Below are the code and all the weights of a small trained network. Each question names an input and a target symbol and asks about switching units off, where a switched-off unit gives its printed mean instead of its output.

import numpy as np


def w(rows, s, z=0):
    codes = np.array(rows[::2]) - 128.0
    scale = np.full(codes.shape[1], s)
    scale[-1] = z or s
    return codes * scale


def f(y):
    return y / 2 * (1 + np.tanh(0.7978845608 * (y + 0.044715 * y**3)))


def softmax(a):
    e = np.exp(a - a.max(-1, keepdims=True))
    return e / e.sum(-1, keepdims=True)


def log_softmax(a):
    a = a - a.max(-1, keepdims=True)
    return a - np.log(np.exp(a).sum(-1, keepdims=True))


def net(x, mask):
    ids = ['ΔΛΣαβεζητφ'.index(c) for c in x.split()]
    T = len(ids)
    res = E[ids] + P[:T]
    r = res
    for j in range(2):
        rows = slice(4 * j, 4 * j + 4)
        q, k, v = (r @ M[0][rows].T for M in (Q, K, V))
        z = softmax(np.where(np.tri(T) > 0, q @ k.T / 4**0.5, -1e9)) @ v
        o = O[0][rows]
        res = res + np.where(mask[j], z, o[:, -1]) @ o[:, :-1]
    y = f(res @ A[0][:, :-1].T + A[0][:, -1])
    res = res + np.where(mask[2:14], y, B[0][:, -1]) @ B[0][:, :-1]
    return log_softmax(res[-1] @ U[:, :-1].T + U[:, -1])


Q, K, V, O, A, B = {}, {}, {}, {}, {}, {}
E = w([
[224,173,85,179,158,134,223,116,202,123],'Δ',
[116,114,116,170,71,120,138,23,131,108],'Λ',
[105,118,164,164,98,5,177,114,130,153],'Σ',
[81,139,58,150,96,125,171,126,108,151],'α',
[83,94,78,151,143,118,170,208,107,129],'β',
[80,102,86,147,151,151,128,114,154,31],'ε',
[142,39,112,103,183,95,103,121,153,152],'ζ',
[132,188,58,53,32,75,110,207,166,130],'η',
[134,81,100,119,102,123,136,200,193,73],'τ',
[150,160,123,11,159,47,177,165,118,80],'φ',
],0.02)
P = w([
[95,122,220,68,89,209,172,81,144,160],'0',
[127,94,154,100,102,176,158,105,95,106],'1',
[143,67,118,121,105,151,153,118,88,79],'2',
[149,80,76,148,135,77,107,116,85,63],'3',
[154,106,64,153,156,45,87,98,84,63],'4',
[154,108,17,176,163,1,51,77,80,73],'5',
],0.0097)
Q[0] = w([
[101,40,88,140,163,108,116,180,128,84],'H0',
[125,91,146,122,39,142,219,129,63,113],'H0',
[126,123,65,116,126,43,98,97,138,96],'H0',
[136,171,78,163,132,104,189,99,127,171],'H0',
[123,94,94,125,64,110,207,165,129,53],'H1',
[196,79,83,76,105,80,176,120,171,95],'H1',
[87,144,43,158,135,6,97,117,63,68],'H1',
[35,47,137,102,130,111,119,130,101,114],'H1',
],0.013)
K[0] = w([
[246,148,67,126,151,178,146,134,189,95],'H0',
[79,150,130,79,147,157,141,174,160,102],'H0',
[167,155,74,136,139,88,134,162,68,82],'H0',
[93,96,96,128,133,102,64,143,104,64],'H0',
[231,134,132,109,180,142,163,129,179,103],'H1',
[233,163,116,134,112,157,191,151,132,105],'H1',
[216,137,65,178,157,95,126,136,127,109],'H1',
[190,128,97,89,141,91,82,159,159,129],'H1',
],0.013)
V[0] = w([
[66,85,101,85,210,150,132,83,89,93],'H0',
[137,139,96,137,102,167,95,203,84,221],'H0',
[174,150,126,167,104,129,84,43,130,172],'H0',
[161,131,62,62,111,168,82,45,126,149],'H0',
[113,98,82,129,178,49,151,95,88,131],'H1',
[110,130,138,165,178,138,175,65,122,190],'H1',
[74,209,112,215,2,102,145,92,91,62],'H1',
[114,101,134,222,193,194,54,159,208,90],'H1',
],0.0087)
O[0] = w([
[95,104,184,142,100,147,103,150,91,167,129],'H0',
[133,255,90,118,120,112,163,108,40,91,56],'H0',
[90,146,158,177,72,68,210,80,175,65,3],'H0',
[73,108,126,119,63,165,95,142,159,47,117],'H0',
[161,123,187,108,120,231,132,154,119,110,156],'H1',
[135,91,184,164,134,115,104,219,52,83,88],'H1',
[25,129,153,95,152,166,185,227,141,179,161],'H1',
[115,27,147,96,134,81,194,114,93,177,59],'H1',
],0.01,0.0062)
A[0] = w([
[98,160,144,154,38,56,131,122,88,136,37],'N0',
[143,131,181,191,160,139,138,87,68,65,173],'N1',
[133,122,91,203,123,74,184,154,118,145,16],'N2',
[53,106,104,108,138,38,122,176,83,109,88],'N3',
[151,180,189,125,179,199,200,160,173,136,57],'N4',
[150,140,112,128,177,133,116,127,1,160,131],'N5',
[75,203,116,99,128,131,136,116,150,148,35],'N6',
[145,80,144,205,88,127,154,137,138,253,2],'N7',
[129,123,91,186,206,108,102,106,161,97,99],'N8',
[198,125,99,151,143,108,107,94,76,184,3],'N9',
[83,116,151,38,131,93,128,157,55,105,98],'N10',
[150,81,62,139,123,55,148,114,157,210,184],'N11',
],0.0094,0.0046)
B[0] = w([
[212,148,147,110,137,99,54,71,128,172,138],'N0',
[83,118,107,156,236,105,86,180,84,110,153],'N1',
[142,119,169,153,126,122,91,197,109,166,150],'N2',
[137,200,148,150,127,175,189,95,194,180,179],'N3',
[197,75,114,176,130,127,160,52,138,132,168],'N4',
[113,77,66,145,19,28,150,127,153,168,181],'N5',
[110,83,155,158,158,79,139,102,58,93,174],'N6',
[123,162,105,91,179,84,86,57,217,119,170],'N7',
[114,194,89,9,68,106,154,133,122,154,174],'N8',
[109,184,154,108,160,199,119,153,177,2,174],'N9',
[166,155,167,101,211,174,2,120,177,173,152],'N10',
[157,150,221,100,108,179,173,113,46,87,252],'N11',
],0.0081,0.012)
U = w([
[102,144,89,126,232,115,156,117,177,75,112],'Δ',
[112,167,212,207,183,225,148,215,48,118,251],'Λ',
[174,135,207,180,158,107,117,106,136,129,63],'Σ',
[177,81,170,60,109,155,182,85,80,113,127],'α',
[151,104,185,149,30,133,148,146,207,68,20],'β',
[176,75,121,162,73,113,127,132,112,214,225],'ε',
[235,82,102,254,204,153,211,65,199,136,212],'ζ',
[207,162,127,144,137,201,84,117,192,106,11],'η',
[153,58,165,187,142,106,64,101,59,64,158],'τ',
[107,90,150,102,236,141,106,147,169,167,69],'φ',
],0.0057,0.0031)

Each question gives the input, a string of symbols that net reads in full, and the target symbol t.
The units are the heads (4 rows each of Q, K, V and O) and the neurons (one row each of A and B). Each row of codes is followed by its name. A weight is (code - 128) times the scale printed after its matrix; where a second scale follows, it is the last column's (O, A, B and U).
mask holds one flag per unit, heads first, then neurons. A switched-off unit (its flag False) gives its mean, the last column of its rows in O or B, instead of its output. The means were averaged over made-up inputs and are rounded, as every weight is.
A unit's drop is (log p(t) with every unit on - log p(t) with that unit switched off) / (log p(t) with every unit on - log p(t) with every unit switched off).
The circuit of an input: a set's keep is (log p(t) with only the set's units on - log p(t) with every unit switched off) / (log p(t) with every unit on - log p(t) with every unit switched off). Starting from the 12 units with the biggest drops (on a tie, the unit counted first), units are removed one at a time, each time the one whose removal leaves the highest keep (on an exact tie, the one counted first), for as long as the keep stays at least 0.8.
circuit, biggest first: the units of the circuit, biggest drop first
most important unit: the unit with the biggest drop
top k neurons: the k neurons with the biggest drops, biggest first
which heads matter: for each layer, one digit per head in row order, 1 if its drop is at least 0.15 and else 0, layers parted by /
drop when u is switched off: that unit's drop, to one decimal
input α α Λ α Σ, target Λ: circuit, biggest first	[H1]
input Λ Λ α α α, target Λ: which heads matter	11
input Δ φ Σ Λ ε η, target η: which heads matter	11
input τ α τ Λ, target α: circuit, biggest first	[H1; N11]
input ζ η β ζ, target Δ: circuit, biggest first	[H1; H0]
input τ α ε Σ, target φ: circuit, biggest first	[H0; H1; N7]
input Λ Δ ζ α τ, target β: circuit, biggest first	[H0; N8]
input τ ε φ Σ, target η: which heads matter	01
input α Δ α α Λ φ, target φ: circuit, biggest first	[N10; H0]
input β α Σ Σ ε Λ, target φ: circuit, biggest first	[H1; H0; N7]
input τ α Σ β Λ α, target ε: circuit, biggest first	[N5; H0]
input η Λ α Λ ε, target φ: circuit, biggest first	[H1; H0; N10]
input β τ Λ ε α, target φ: circuit, biggest first	[H0; N7; H1]
input ε α Λ, target φ: top 2 neurons	[N7; N11]
input τ Σ Λ, target α: circuit, biggest first	[H1; N11; H0]
input Δ α Σ, target Σ: top 3 neurons	[N0; N3; N10]
input Λ Λ α Σ Σ Σ, target ζ: circuit, biggest first	[H1; H0; N4; N11]
input τ Δ Λ τ β Σ, target Σ: top 2 neurons	[N9; N3]
input α η α Λ, target Δ: circuit, biggest first	[H0; H1]
input τ α Λ β τ α, target α: most important unit	N11
input Λ ζ α τ, target α: most important unit	H1
input Δ Σ α, target ε: top 2 neurons	[N5; N9]
input τ α Δ Σ η, target η: top 2 neurons	[N10; N3]
input Σ β ζ, target τ: top 2 neurons	[N1; N3]
input α β α φ β, target η: drop when N5 is switched off	0.0
